Each row has two labels, one from each of two sets.
[  3.9   5.7 -21.1  33.3  -6.4  -7.6  -8.6 -31.3   5.3  40.5  -4.8 -43.6
  28.7  -1.7   7.5 -13.8 -14.2   0.8  -4.8  -3.8  -5.3 -23.5  -2.7 -19.5
  -6.9 -17.7   9.6 -18.7   7.0   1.4] => <44>/mig
[  3.9 -14.7 -26.8  23.5  -8.7  -0.1  -3.7 -12.8  -1.2  34.2  -5.0 -34.7
  22.8  -8.4  16.0 -20.6 -20.6  -1.9 -16.4   2.3  -4.7  -8.1   0.9 -14.3
 -10.4  -6.6  11.7 -18.9   7.4  -1.2] => <44>/mig
[  7.9  12.8  -1.8  29.5  -4.1 -20.9  -7.0 -56.5   4.5  19.3   4.9 -25.3
  26.2  11.7  -4.3  -6.2 -10.5 -10.7  -4.4 -15.1   0.3  -9.3  -0.2  -8.1
 -10.0   0.3 -16.1 -14.0  10.2  11.0] => <44>/lipa
[ -6.6 -33.4 -38.1   5.3   0.2   4.0   1.1  32.9 -15.0  35.4   0.0   6.4
  14.5  47.7 -11.5 -15.1  -1.5   7.9  -3.4  -4.9   2.0   3.6  -6.2  -5.6
  -2.5  -3.1  17.9   1.8 -70.3  -3.2] => <40>/mig
[ -0.6   4.3 -10.3   4.8   7.5   1.9   1.2 -40.4   9.9   2.6   4.1   0.1
  30.3  22.9  10.1  -8.9   5.0  -7.8   3.9 -19.1   0.4 -13.2  -0.3 -26.2
 -18.6  -2.6   7.8 -12.8 -21.4  -9.2] => <40>/lipa
[ -3.7   2.3 -21.1   3.5  -0.5   5.8  -7.1   4.9  -3.5  23.5   0.8   8.0
 -10.2  24.4 -10.0  -7.9  11.6 -10.0   3.4   2.1  -1.2   0.9  -7.7  -6.4
 -12.2  -3.0  20.0   1.1  -5.5   4.4] => <40>/mig
[  5.4  19.8  -1.0  24.7  -5.2 -16.7 -28.7 -63.9   5.8  26.5   5.5 -14.2
  25.6  29.2   9.1  -2.2   8.7  -7.9  -3.1  -5.8  -4.4 -30.6  -0.4 -18.8
  -8.6  -7.9  13.3 -10.2  -2.1  14.7] => <44>/zodok
[  9.7  16.4 -10.2  18.2 -12.2  -2.5   0.1 -35.0  -2.8  29.6  -2.5 -32.9
  16.7  12.0  -8.1 -11.8  -3.7   0.2  -5.2   1.3  -3.4 -16.4  -6.0 -12.1
  -6.3 -11.0  22.5   0.7   0.7   0.1] => <44>/gife
[  4.8  35.1  11.2  29.1  -7.6  13.5  -5.5 -67.7  14.0  11.3  -4.7 -60.6
  27.8   7.3   8.9 -21.1   3.4 -11.2 -10.6  -7.4  -7.3 -22.4  -6.3 -24.4
   2.0 -19.3  15.7 -10.7  -3.1   2.8] => <44>/zodok
[  8.6  13.8   1.5  41.3  -9.6 -17.9  -5.0 -77.6  -5.5  -7.3   3.6 -24.1
  25.7   4.7  -6.0  -6.1  -3.9 -13.2  -4.4 -16.4  -0.5  -0.8   2.3  -6.2
  -5.5  -8.1  -1.0  -6.5   5.0  15.5] => <44>/lipa
[ -2.2 -26.8 -24.6  42.7  -6.0  -9.4   5.4 -28.4  14.4  42.2   4.7 -20.4
  21.6  -3.3   1.2  -7.1 -13.9   5.1   3.2  -0.5  11.4 -22.3  -7.3   1.7
  -8.2  -0.1  17.3 -13.3  13.3 -53.7] => <44>/mig
[ -4.6  34.5 -15.8  39.4  -6.8 -14.7  -0.6 -16.2   0.3  42.5   6.1 -17.6
   2.8  16.6  -6.7  -6.4   5.3   3.3   3.5  -3.2   5.3 -26.6  -4.3  -1.0
  -5.1  -1.2  13.8 -14.4  12.2   5.5] => <44>/zodok
[  8.6  19.3 -25.5  32.9  -1.3 -14.6  -8.2 -27.4   3.9  29.4  -3.5 -17.0
  20.4  27.1 -19.4  -3.9  -7.9  -4.1  -2.8  -3.8  -7.1 -21.4  -8.3 -14.9
  -7.8  -2.2 -11.9 -15.8  -4.6   4.5] => <44>/gife
[ 10.8  18.5   0.7  36.8 -10.6 -19.9   0.3 -73.1  -0.3  17.8  -0.9 -33.6
  25.9   1.6  -5.6 -14.7  -3.4 -10.5   8.5   7.9   3.7 -15.8  -7.0  -7.2
   0.2  -7.3   3.2 -10.5   7.4  10.7] => <44>/gife
[ 11.3  23.2  -6.4  33.3 -11.8 -11.5  -6.0 -74.2  -0.6  21.6   6.4 -18.3
  22.7  24.6  -6.0  -5.1  10.4  -9.0  -7.0  -6.4   5.9 -29.3  -9.0 -23.4
  -6.6  -9.9  29.3  -5.4  -1.3  10.0] => <44>/gife
[  6.9  29.6 -11.0  46.4 -11.6 -18.8 -12.1 -46.0   8.7  41.3   2.9  -9.7
  24.0  27.7  11.8  -9.6   3.0   9.4  -1.6   0.3  -0.2 -35.6   0.6 -19.1
  10.7  -2.1  11.2 -21.7   1.6  19.0] => <44>/zodok
[  8.5  37.9  -8.7  24.7 -10.6 -14.5  -5.8 -46.9   9.2  24.4 -13.7 -29.5
  17.2  11.2  -0.1  -5.6   4.4  -8.9 -17.9   4.5  -5.5 -20.8  -1.8 -23.2
  -2.5  -7.1  21.1  -5.8  -4.7   2.4] => <44>/gife
[  6.0   9.5 -12.4  21.3  -0.9  -8.2  -8.1 -46.1  -2.1  15.2   5.3  -2.0
  22.7  20.4   1.7  -4.4  -0.9 -13.0  -2.4  -3.9   0.9  -9.6   2.2 -15.7
 -22.6  -9.0 -12.5  -9.1   0.8   6.7] => <44>/lipa
[ 21.0  60.2   2.4  36.2  -6.9 -23.5 -17.5 -80.3  15.1   8.0  -5.1 -48.9
  27.8  32.9  10.5 -14.9   3.5 -14.5  -3.9  -8.9  -3.5 -42.8   0.9 -28.0
  -5.3 -12.3   3.2 -20.8   1.8   6.6] => <44>/gife
[ 10.6  25.4   0.7  20.3  -8.9 -12.0  -0.3 -43.5  14.4  19.6 -11.3 -66.2
  28.8  -2.3   6.5 -13.2 -12.6  -7.1 -12.5 -17.4  -7.6 -25.9  -2.1 -16.2
  -8.3 -16.8  20.2  -6.8   5.2   3.4] => <44>/gife
[ -7.1  -2.3 -23.1  31.2  -0.9  -2.1   5.9 -16.7   1.5  31.8   0.6 -28.3
  39.1  11.3   3.4 -24.2  -8.2  -7.1  -4.5   4.0 -10.8 -15.5  -3.7 -17.7
 -20.8  -4.3 -11.9 -15.3   0.4   0.3] => <44>/mig
[ 24.1  38.2 -20.4  13.5   8.3 -10.7 -12.4 -38.7   9.2  19.7   3.9  14.9
  14.0  46.5   3.2  -8.1  19.2  -9.4  -7.0  -5.0   9.4 -26.1  -0.7 -16.7
  -9.1 -19.4   9.3 -10.6 -25.1   8.5] => <40>/gife
[  4.3   9.7  -3.6  32.9 -11.4 -13.9   1.2 -70.8  -0.9  16.9   2.5 -24.5
  37.0   4.1   2.7 -12.6  -3.7 -12.3   2.1 -14.2  -0.2 -11.8   5.8 -12.4
  -8.7  -8.7   2.5 -17.0  -2.1   6.4] => <44>/lipa
[ -1.7   7.1 -27.9   1.1   0.3 -10.1   0.5 -29.9   4.5  20.2   3.0  25.6
  12.1  23.8  -3.0   2.7  15.5 -13.2  14.5 -10.8  -3.4  -7.3   7.0  -9.8
  -8.5  -4.0  -3.7   6.4  -7.3   7.0] => <40>/zodok
[  5.9   1.6 -15.7  47.7 -14.1 -44.7  -2.7 -64.4  -1.0  31.8   3.3 -40.9
  46.9  11.5  -4.6 -15.2 -18.5   5.9 -10.7 -12.9   5.7 -26.8  -7.4 -15.7
 -29.4 -10.6   5.3 -14.0   9.8   3.8] => <44>/gife
[  4.2  23.2  -9.0  30.5  -4.5  -7.9  -5.3 -49.8   5.9  17.2   1.8 -26.1
  23.6  21.1   8.7 -13.3 -13.0 -11.1 -11.9   0.6  -8.9 -17.4   0.3 -17.0
 -33.4  -9.8  -6.1 -25.7  -7.3   6.3] => <44>/gife
[ -3.5  -9.7  -8.1  26.7   0.9 -14.4  -6.8 -55.1  -6.8  14.3  13.6  -3.9
  29.0   8.2  -7.5  12.0  -3.3  -6.1   7.5 -17.2   5.8 -12.8   5.9   2.0
 -11.7  -1.8 -17.8  -1.7  10.9   9.2] => <44>/lipa
[  8.9  42.1 -13.8  32.2  -8.2  -6.1  -3.7 -45.3  14.1  25.7   3.6 -25.1
  28.9  18.6  -4.2 -10.2  -8.9  -9.9  -3.4  -5.2  -8.6 -29.2  -5.8 -22.3
  -9.8 -10.8  13.1 -15.7  -4.4   7.7] => <44>/gife
[  4.9   7.7 -10.8  33.4  -3.9  -5.1  -1.5 -24.6   0.0  34.3  -0.1 -16.5
  21.5  11.6  -4.9 -16.1  -2.8  -5.4   5.4  -7.9  -4.4 -14.8  -5.2 -11.5
 -15.0  -5.7 -12.2 -17.5   6.2   6.6] => <44>/mig
[  4.9  22.5  -0.7  27.5   7.3 -21.1  -1.6 -72.4   6.2   9.3  -9.9 -48.0
  37.7  -1.2  -6.3  -4.8  -4.7  -6.4  -7.1 -14.3  -7.6 -16.6  -5.3  -3.6
  -7.8  -9.4  14.3  -1.5   3.5   0.8] => <44>/gife
[  0.7   6.4   5.2  30.4   0.2 -14.4   0.9 -63.7  21.2  10.1   0.5 -36.7
  44.8   6.4   5.2  -4.9 -10.3 -16.7   1.1 -19.3  -4.8 -15.6  -4.4 -17.4
 -14.4 -16.3  -1.0 -10.5  26.7   4.8] => <44>/lipa
[  3.0 -10.3  -6.5  27.7  -6.4  -6.4  -2.2 -48.7  -6.4  27.0   3.9 -34.5
  32.8  -3.1 -13.8 -11.6  18.2  -3.9   2.8  -5.8  -7.4  -2.7  -7.3 -10.8
  -3.9 -15.3  16.9  -4.9   9.6   6.9] => <44>/mig
[  4.0   4.6 -14.0  41.2  -5.9 -11.1   3.0 -68.2   0.0  19.1  -0.7 -45.3
  32.9   9.6   3.1 -19.5 -14.2 -10.4  -7.4 -10.7 -20.2 -21.0   0.7 -22.0
  -6.0  -7.7  -1.6 -27.0   3.1   4.9] => <44>/lipa
[  0.4   0.2 -24.5  22.9  -7.0  -6.6  -0.1 -13.2   4.0  26.8   0.6 -30.3
  29.1  14.4  15.3 -15.8  -9.5  -3.7  -5.6 -13.5 -10.5 -12.9  -4.9 -20.8
 -13.7 -12.5   3.0 -14.1 -10.3  -7.5] => <44>/mig
[ 17.1  20.3 -16.0  34.2 -10.6 -16.2  -0.9 -80.2  17.4  20.2   0.2 -45.8
  33.2   5.7  -3.4  -8.1  -3.7  -7.5 -11.5 -11.9   3.4 -32.0  -8.2 -24.2
  -7.2  -5.5  32.6  -3.0   5.9  10.2] => <44>/gife
[  1.0 -18.1 -28.0  19.1 -14.5  -6.0  -2.1 -28.0  -7.2  25.9 -11.8 -26.8
  14.7   0.0  -8.6  -9.6  -7.4  -2.8  -3.3  -7.3  10.7 -10.5  -5.7 -10.1
  -8.2 -19.6  18.8  -2.0   6.1  -3.9] => <44>/mig
[  2.2  14.7  -3.6  21.7   8.6 -13.9  -8.5 -71.9   4.7   7.6   5.0 -21.8
  38.7  24.2   3.8  -8.1  -7.5 -17.1  -0.6 -23.1   0.1 -17.3   4.3 -22.9
 -15.8  -9.2  -7.3 -12.5  -8.3   9.9] => <44>/gife
[  5.0   1.6 -17.7  25.3  -5.5  -2.9   6.9 -41.9   6.1  25.4  -4.4 -23.8
  26.5  20.7  -0.4  -3.9   3.8  -2.1   0.3  -3.2  -0.6 -22.7 -15.4 -22.4
  -9.4   2.3  28.5  -8.2   1.3   6.9] => <44>/gife
[  4.3   4.6 -17.3  22.9   1.9 -15.4  -7.6 -32.3  -0.6  21.9   0.2 -25.4
  19.8  16.1  -1.8 -20.1  -9.0  -1.0  -8.1  80.3  -0.3 -12.8  -3.3  -9.3
 -11.7 -14.5  -1.8 -13.4   5.7  -0.7] => <44>/zodok
[ 19.2   5.3  -7.9  20.6  -2.6 -10.7   3.3 -46.5  10.6  27.8  -7.4 -42.4
  35.6   1.9   0.1  -6.4  -5.8  -4.3  -3.2  -5.1  -9.1 -21.4  -9.1 -18.7
 -23.3  -8.2  14.0 -17.6   2.9   3.3] => <44>/gife
[ 12.1   4.9  -3.3  -3.1   1.9   6.5  -5.4 -32.1  14.0  14.2   0.3   4.7
   7.9  25.9   3.5  -1.1  24.9  -5.4  -8.4  -1.3  -0.7 -19.9  -2.2 -32.5
  -7.7  -1.1  62.3  -5.3 -20.1  10.3] => <40>/gife
[ 11.0  33.0   2.3  23.6  -0.8 -14.9   1.3 -69.2   4.4   7.7  -3.3 -21.0
  23.4 -35.4   3.1  -0.9   1.6 -11.6  -3.9 -12.4   6.0  -0.7  -6.7 -11.6
 -29.8  -8.8  -4.2 -11.7   6.3   8.9] => <44>/gife
[ -2.4 -12.9 -23.8  27.2   1.2  -8.6   1.3 -10.4  -4.4  39.2  -2.1 -13.9
  17.1   8.1  -4.8 -11.3  -3.7  -4.4  -1.1  -4.4  -3.7 -13.8  -8.3  -6.2
  -2.5   2.8   4.3 -13.9   9.0 -10.3] => <44>/zodok
[ -3.6  17.1 -18.6   1.4  -0.5   1.0   0.2  -7.1  11.6  30.1   0.2  12.5
  -1.1  17.1  -6.2  -0.9  23.9   5.5   1.4   4.7   4.9 -10.8  -1.9 -17.2
   0.7  -0.8  56.1   4.9 -26.1   6.1] => <40>/mig

Each row has two labels, one from each of two sets.
[12.2  1.3 -3.0 22.4  6.0 -8.6  7.5  7.5  5.5 -0.5  0.8 -6.4 -0.2 -5.6
 -1.6 -0.8  1.2 -5.9 12.7 -4.3 -0.8 -5.6  3.3 19.4 -4.7 -7.3  3.0 -3.0
  5.9 -9.2] => Fedif/surob
[ -7.7  11.2   8.4  12.6  -5.6  -2.7   5.7  -9.1   1.5 -12.2  -8.7  13.0
  14.7   2.7 -21.0   4.5   8.3  -6.3  11.1 -10.2  -4.4 -11.7  22.4  -2.1
  17.1   3.1  11.3 -14.3  -4.1 -13.4] => mup/surob
[-17.0   0.7  -8.6 -10.2   1.7   2.1  -4.4   0.4  -0.3   6.8  -2.5  13.3
 -11.1  -7.2  -1.2  14.6   1.4  -2.1  -9.7 -10.7  -0.2 -11.5  26.4  -0.4
   7.4   3.6   3.5   1.3   1.7  11.7] => sim/bivi
[ -6.8  16.0   5.7  12.3  -9.6  -2.7   1.0  -5.1 -10.4  -7.1  -6.1  -5.4
  -7.5   7.6  -0.1   8.3  17.0 -11.4  -1.5  -5.4 -16.0   8.7  -1.4  -9.1
   1.8   5.0 -12.0 -22.8  -7.2 -11.5] => bakiz/surob
[ 15.9  -2.7  -4.0  28.5  10.8 -18.9   9.1   0.6   5.9  12.1   3.2 -16.7
  14.6   4.1   0.3   2.2   0.5  -4.4  19.4  -9.4  -2.4  -1.5  -5.8   9.5
  -8.1  -7.8  -6.1  -3.1   3.3 -12.6] => Fedif/surob
[-20.6   0.1   0.1   4.1 -23.5   7.4   9.6 -11.6 -11.1 -15.9  -7.7  -4.7
   3.1 -16.7 -17.1   4.8   9.4 -17.7   8.2  -7.1 -11.0  -5.8   9.2  -0.1
   1.7  13.2   3.1 -25.3   5.8 -20.6] => sim/surob
[-18.5   8.1   1.7 -14.1   5.2  -4.1 -14.4  -8.1   4.8  -6.0 -12.6  15.4
  22.2  -1.1 -21.2   9.4   3.5   2.6  10.3 -17.7   0.4  20.7 -20.9 -14.5
   8.4  -1.3   8.9  -9.0  11.6  14.9] => mup/surob
[ -6.8  -0.1   4.3   7.8  -4.7   0.4   1.0  -4.2  -0.4  -6.9   1.5  -6.9
  -1.6  -2.6 -11.6   4.2  20.6  -8.2   4.2  -9.1  -6.5  -3.4   7.0  -5.5
  -3.2  -0.4   2.0 -14.4   0.5 -14.1] => sim/surob
[-18.9   7.7  -8.0  -9.9 -20.9   2.5  -2.6  -4.2  -3.2   1.1  -7.8  -3.5
   3.4  -6.0  -3.7  13.8  -4.1  -7.7  -4.3 -12.0  -7.6   4.7   4.8   6.6
   5.6   2.3   2.5 -14.4   9.3   1.6] => sim/bivi
[-27.7   5.5 -12.4 -10.4 -20.7   3.7   1.7  -0.9 -17.8  -1.5  -3.0  12.3
 -20.7  -6.8  -6.1  19.6  14.0  -8.4  -4.3 -15.3  -5.0  -3.8  26.6   0.0
   8.6   2.3  -2.1 -15.8   5.9  -0.5] => sim/bivi
[-28.8  -2.3  -8.3 -10.1 -11.3  11.3  -1.1   4.8  -0.6  -1.7  -1.7  11.1
 -25.6  -5.6 -13.0  23.2   1.9  -9.8  -4.4 -10.5   4.8  -8.7  24.1  -3.6
  -0.7  -1.9   4.6 -11.6   7.2  -3.1] => sim/bivi
[-19.0  -0.7  -2.1   9.7   3.9  -2.7  -4.8  12.5  -7.6 -14.1  -7.0   4.1
   3.6  -1.7  -5.2  11.0  13.4 -15.0  -6.9  -5.3  -8.8  -2.4   7.4  -6.8
  11.1   3.3 -20.7  -7.9  -1.1  -7.5] => sim/surob

Each row has two labels, one from each of two sets.
[ 16.7  -2.8   6.9 -13.3   4.6  -5.9  15.0  14.6  -4.7 -17.7   2.0   1.2
 -24.5 -16.6  49.7   9.4  -6.9  28.7  -9.8 -16.5 -42.1  12.5  14.4   3.7
  18.6   8.8 -16.8  11.6  -1.7 -11.9] => F/C
[ 11.5 -13.0   2.3   0.0   7.2  -5.2   6.8   5.3  -5.2 -25.8 -14.3  -0.5
 -10.6 -14.8  30.5   0.2  -5.7  26.8 -14.0 -24.8 -24.9   3.7  19.8  13.2
  10.5   4.5  -9.3   5.1   0.5  -9.3] => F/C
[ 10.8 -16.8   0.9   6.8   7.7  -3.7  -3.1  -1.1  -7.5 -18.8 -21.7  -1.1
   4.3 -13.6  11.0 -12.5  -6.9  24.4 -11.9 -33.7 -10.1   5.0   5.3   3.7
  23.0   3.3  -2.7  -2.9   8.3  -4.3] => F/C
[  9.2  -5.8  -1.3  -6.5  -2.3  -1.7  10.3   5.3  -3.1 -14.4 -12.2  -1.1
  -9.6 -19.5  26.4   5.9   2.9  27.9 -11.9 -24.4 -23.6  16.1   2.7   7.7
  13.4   8.4 -10.7  12.1  -3.8  -7.2] => F/C
[ 13.3   0.1  12.5 -11.9  10.8   6.7  24.7   4.9   0.8  -1.8  -8.1   0.7
  -3.8   0.5  -0.5  10.5  10.8  22.9  -3.3  16.5  -5.6  17.1   4.0   9.7
   0.8   6.7   6.6  13.8   0.0  -6.2] => S/C
[ 11.5 -17.4  16.8 -11.6  12.9  -3.6  13.9   8.2 -11.1   1.3   3.0  -4.0
 -28.0 -10.3  33.8   6.5 -10.2  22.5   1.5   8.0 -23.1  -3.2  23.4   7.6
  12.0   2.7 -18.4   3.8  -3.9 -16.0] => F/D
[  5.7  -4.8   8.2   2.9  22.1   0.5   7.0   1.7  -5.6   4.9   7.8  -0.7
 -13.7   0.1  28.1   1.7  -4.6   6.7  -4.2  11.0 -22.5  -3.8   6.9   5.4
  11.3   3.1  -2.0  -2.5  -3.6  -2.1] => F/D
[  1.2 -12.9   0.3  -6.0   1.5  -2.7   2.3   4.2  -2.0 -14.7  -8.1  -4.5
  -1.8 -11.9  17.1  -0.4  -0.4  22.1  -5.4 -26.0  -7.0   6.8  12.8   4.9
   8.1   4.1  -6.7   8.4  -2.1  -8.8] => F/N
[  3.4   8.1   9.1  -8.7  15.2  -2.2  11.5   0.7   2.6  -4.5 -15.1  -0.7
  -1.7  -8.9  -7.3  13.1   9.1  -0.3 -10.3   6.2 -10.7   5.3  -8.6  10.1
  -2.9  17.3  -8.9   5.1  -1.5  -7.7] => S/Z
[  4.3  -0.3  20.7 -17.6  24.1  -0.7  24.0   2.9   0.9  -9.1  -9.9  -5.5
  -4.7  -8.2   1.0  14.0   2.4   9.9   9.4  25.1 -25.0   7.4   1.8   6.2
  -0.6  14.2  -5.6   7.7  -2.1 -19.6] => S/D
[  2.5   0.6  14.3 -24.4  18.1   7.9  26.8   5.3   2.2  -1.9 -24.0  -2.9
  -3.3  -7.6   8.2  14.4   6.7  32.5  -1.1  10.7 -14.0  21.9   7.1  17.5
  -6.5  14.0   4.4  20.2  -3.1 -10.6] => S/C
[ 15.0 -17.4  14.4  -8.8  15.3  -2.8  12.6  10.9  -7.8   6.3  11.6  -3.7
 -18.0  -1.4  28.6   5.3 -19.1  26.6   2.1   8.8 -25.2  -2.1  22.3   2.4
   0.5  -8.4  -7.6   4.9  -6.8 -17.3] => F/D
